After every row comes roughly how far along a hidden order it lies, from 0 to 12.
  9  12  -9   1 -16  -4  11 -11 -14  10  10 -16   1 -16  13   1 -> 5
 11  18 -10   2  11 -12  -9  -1   5   3  24  -9 -24 -32 -12   0 -> 0
-15 -44  20   6  -2 -17 -21 -21  16 -32  22 -20 -13  16  -3   1 -> 2
 -5   8   0  13   3  10   5   6   5   5   3   3 -10  16 -10  -1 -> 1
 20  22  -9  -6  45 -18 -10 -14 -26  28   9 -18   6  -1  -1   9 -> 5
 -9  15 -10  -7  -9 -44  -1 -16 -14  18  11 -21 -24 -33   9   9 -> 4
  4   6 -10 -37 -15 -36  -1   1 -15  32  -9 -23   8  18  10  -1 -> 10
-6  4 -4  2  5  6  0  3  0  4 -2 -3 -4 -5 -8 -2 -> 4
 17  36  -5 -12  39 -13  -8  -8 -23   8   5 -25   0 -11 -16   8 -> 3
 14 -39   4 -15  50 -19 -16  -3 -63 -23   0 -12  -9 -15 -14   7 -> 12
 30  24 -16  -2  45   1  -4 -12 -30  40  16 -11   9   1   7  11 -> 7
  2 -27  -4 -17 -19 -21   3   1 -11  12 -11  -3  -6  14 -16  -4 -> 7
 -8  50   2   1 -14   7   7 -10  19  -4   6  10  16  -4  -4 -24 -> 1
  7  39 -11 -12  37  -4  -9  -9  -1   7   4 -25  -2 -21  -6   5 -> 3

New part:
  0   8   0   3  -9  26  24   7   5   2  -5   4   2   1   1 -11   3 -14 -22  18  18   2  -2 -> 10
  7 -31   1   5   8  -2  10   1   8   8   0  12   8 -10  -3  15  -2  -5  -8   6  -4  10 -10 -> 10
  8   9  -9  -2  -7 -17 -16   6   7  -2  -8   5 -19 -21   2  -3  10 -10  -6  -4 -10   3 -11 -> 0
  8 -29  -6   5  -9  18   8   5  15   2  -5   0 -16 -11  -5  -6   4 -16 -13  13   6   3  -7 -> 5
  7   5   1   5 -25  39  36  11   3   1  16 -12 -32  14  -3 -25   3 -21 -34  24  33   4  -5 -> 2
  7  21   0   1 -12  16  22   8   1   4   5   5  -7   3   3 -12   5 -17 -24  11   9   7  -9 -> 5
  8  15  -1  -2 -15  15  21   4   1   3  18   2 -17   2  -3 -17   3 -13 -31  13   9  13 -14 -> 0
 10 -13  -8   3  -8   1  -4   7  12   1  -8   1 -17 -18  -1  -5   6 -15 -10   4  -2   1 -11 -> 2
  4  27   1   3  -2   4  16   8   0   6  -4  13   7  -3   8   0   5 -15 -16   5   4   6 -12 -> 7
 -3   8   0   2  -6  24  21   4   8   1  -5   8   8   0  -3  -5   2 -12 -20  20  17   2  -1 -> 12
 10 -26  -2   6   4  -2   7   3   9   7  -6  11   2 -13  -2   6   1  -9  -8   7  -4   7 -12 -> 7

  3   2  -1   3   2   2   6   1  -3   2  11 -33 -13 -11  -1  16 -> 8
  3  -6  -1   3   3   7 -13  11   7   1  21 -12  13 -15   7  24 -> 3
  6   6  -8   2  15  -4  -3  12  -6   7  14 -30   6  -3   8  15 -> 10
  4   2   4   1   4   3   5   2  -2  16  -1  -9   4 -15   1  17 -> 8
  7   6   5   4  10   5  -7   6 -12  23  12  -6   7  -5  11  27 -> 5
  2   9  -7   6  14   5 -21  16 -16  11   3 -13  45 -20   8  15 -> 10
  9   5  -6   4  22   1 -14  14 -16  20  17 -17  20 -13  15  32 -> 8
  7   9  -2   3  28   6 -20   8 -23  18   6 -11  20  -2  14  20 -> 8
  3  -4 -12  -2  25   5  -4   6   9   1  21 -42  -3 -27   6  39 -> 7
  8   4   3   3  16   5  -1   0 -12  18  10 -34 -12 -18   6  31 -> 8
  6  -4   5  11  -3   7 -14  10  -8  12  36 -15  12 -17  12  26 -> 3
  8 -10   7   5  12  10 -23  -1  -9   5  28 -12 -13  -7  15  39 -> 0
  3   4   0   6   6  -6  18  -6  -9   9  -4 -18 -12   6  -1  -1 -> 12
  5  -8   6   5  -1   9  -5   4   1   3  28 -25 -12 -22   4  24 -> 1
  4   5  -3   4  12   6  -3  11  -6  17   6 -20  13 -20   8  27 -> 8
  4   5  -9   0  13   0  -2   8  -7   3   4 -16  13  -6   6  -2 -> 10
  6  -7  -5   8   8  10 -17  16   2   3  43 -32   2 -25  12  40 -> 3
  4  -5   0   3   6   8  -7   5   5   3  30 -28   0 -23   2  33 -> 3
